Here is a tiny trained network, its code and every weight. The questions are about switching its units off for an input and a class, where a switched-off unit gives its printed mean instead of its output.

import numpy as np


def w(rows, s, z=0):
    codes = np.array(rows[::2]) - 128.0
    scale = np.full(codes.shape[1], s)
    scale[-1] = z or s
    return codes * scale


def norm(h):
    return h / np.sqrt((h * h).mean(-1, keepdims=True) + 1e-5)


def f(y):
    return np.maximum(y, 0)


def log_softmax(a):
    a = a - a.max(-1, keepdims=True)
    return a - np.log(np.exp(a).sum(-1, keepdims=True))


def net(x, mask):
    res = np.array(x, float).reshape(1, 3) / 4 @ E
    u = 0
    for l in range(3):
        y = f(norm(res) @ A[l][:, :-1].T + A[l][:, -1])
        res = res + np.where(mask[u : u + 11], y, B[l][:, -1]) @ B[l][:, :-1]
        u += 11
    return log_softmax(norm(res)[-1] @ U[:, :-1].T + U[:, -1])


A, B = {}, {}
E = w([
[254,150,137,164],'x0',
[140,184,188,50],'x1',
[107,117,198,159],'x2',
],0.0063)
A[0] = w([
[112,166,96,190,29],'L0N0',
[124,89,195,156,14],'L0N1',
[162,127,177,64,24],'L0N2',
[155,157,116,188,86],'L0N3',
[58,62,104,129,94],'L0N4',
[43,219,124,112,147],'L0N5',
[103,80,186,163,98],'L0N6',
[129,3,152,81,52],'L0N7',
[115,127,243,162,84],'L0N8',
[140,82,2,3,11],'L0N9',
[183,151,120,154,2],'L0N10',
],0.0075,0.0037)
B[0] = w([
[120,92,129,125,139],'L0N0',
[32,213,246,254,147],'L0N1',
[150,174,204,90,167],'L0N2',
[211,95,164,58,177],'L0N3',
[151,60,212,53,251],'L0N4',
[171,105,195,105,247],'L0N5',
[124,249,155,240,190],'L0N6',
[167,162,150,105,145],'L0N7',
[95,205,122,212,217],'L0N8',
[33,243,120,233,221],'L0N9',
[214,152,188,150,152],'L0N10',
],0.0047,0.0032)
A[1] = w([
[120,65,79,163,19],'L1N0',
[163,119,138,144,87],'L1N1',
[125,205,6,108,107],'L1N2',
[27,117,119,74,124],'L1N3',
[139,30,85,202,154],'L1N4',
[202,141,162,138,160],'L1N5',
[152,169,144,67,1],'L1N6',
[117,137,160,149,167],'L1N7',
[173,136,106,121,37],'L1N8',
[98,131,151,93,89],'L1N9',
[100,149,112,178,172],'L1N10',
],0.013,0.003)
B[1] = w([
[166,158,81,63,177],'L1N0',
[97,96,128,133,165],'L1N1',
[98,175,254,223,190],'L1N2',
[165,68,97,195,255],'L1N3',
[81,205,140,6,244],'L1N4',
[82,49,76,153,246],'L1N5',
[118,186,89,55,177],'L1N6',
[196,155,91,94,201],'L1N7',
[147,73,128,218,157],'L1N8',
[148,91,47,132,180],'L1N9',
[184,168,192,128,198],'L1N10',
],0.0083,0.0059)
A[2] = w([
[118,169,137,1,11],'L2N0',
[75,24,99,150,95],'L2N1',
[161,14,168,101,86],'L2N2',
[184,172,134,138,152],'L2N3',
[148,167,41,108,79],'L2N4',
[75,102,156,150,50],'L2N5',
[74,134,171,102,212],'L2N6',
[82,192,211,220,20],'L2N7',
[98,88,176,247,138],'L2N8',
[232,69,142,126,2],'L2N9',
[177,60,153,134,63],'L2N10',
],0.0087,0.0038)
B[2] = w([
[87,162,114,1,230],'L2N0',
[198,41,76,206,214],'L2N1',
[157,86,84,158,189],'L2N2',
[68,79,143,139,205],'L2N3',
[106,127,177,111,180],'L2N4',
[97,161,100,104,134],'L2N5',
[155,96,121,160,200],'L2N6',
[173,184,187,250,221],'L2N7',
[110,176,140,10,254],'L2N8',
[106,71,74,172,171],'L2N9',
[92,86,42,134,172],'L2N10',
],0.0078,0.0049)
U = w([
[160,5,74,190,254],'0',
[145,183,220,236,148],'1',
[109,147,133,20,1],'2',
],0.016,0.00065)

Each question gives the input, the list of numbers given to net, and the class t.
The units are the neurons (one row each of A and B). Each row of codes is followed by its name. A weight is (code - 128) times the scale printed after its matrix; where a second scale follows, it is the last column's (A, B and U).
mask holds one flag per neuron, layer by layer. A switched-off neuron (its flag False) gives its mean, the last column of its row in B, instead of its output. The means were averaged over made-up inputs and are rounded, as every weight is.
A unit's drop is (log p(t) with every unit on - log p(t) with that unit switched off) / (log p(t) with every unit on - log p(t) with every unit switched off).
The circuit of an input: a set's keep is (log p(t) with only the set's units on - log p(t) with every unit switched off) / (log p(t) with every unit on - log p(t) with every unit switched off). Starting from the 12 units with the biggest drops (on a tie, the unit counted first), units are removed one at a time, each time the one whose removal leaves the highest keep (on an exact tie, the one counted first), for as long as the keep stays at least 0.8.
circuit, biggest first: the units of the circuit, biggest drop first
k most important neurons: the k neurons with the biggest drops, biggest first
k most important neurons of layer l: the k neurons of layer l with the biggest drops, biggest first
drop of u: that unit's drop, to one decimal
input [-8,5,-1], class 0: circuit, biggest first	(L1N3)
input [-7,-6,8], class 1: circuit, biggest first	(L1N5; L2N7)
input [8,7,-5], class 0: 3 most important neurons	(L1N4; L1N8; L1N5)
input [6,5,-1], class 0: 2 most important neurons	(L1N4; L1N5)
input [-8,7,-5], class 0: circuit, biggest first	(L1N3; L1N4)
input [5,-6,1], class 2: 2 most important neurons	(L1N4; L1N3)
input [7,-8,6], class 2: 2 most important neurons of layer 0	(L0N5; L0N2)
input [1,-2,0], class 2: 2 most important neurons	(L1N4; L0N5)
input [5,-8,-6], class 2: 2 most important neurons	(L1N4; L1N0)
input [-4,-1,4], class 0: 2 most important neurons	(L0N9; L0N4)
input [-2,-7,7], class 1: 2 most important neurons of layer 1	(L1N6; L1N10)
input [-3,0,4], class 1: 2 most important neurons	(L0N6; L0N8)
input [-1,-5,5], class 1: 2 most important neurons	(L0N6; L0N1)
input [5,0,-7], class 1: circuit, biggest first	(L1N2)
input [1,-6,-5], class 2: 2 most important neurons	(L1N4; L1N0)
input [5,-6,-5], class 2: drop of L1N4	1.2
input [4,-5,6], class 1: drop of L0N6	1.7
input [1,4,-6], class 1: drop of L1N2	0.7
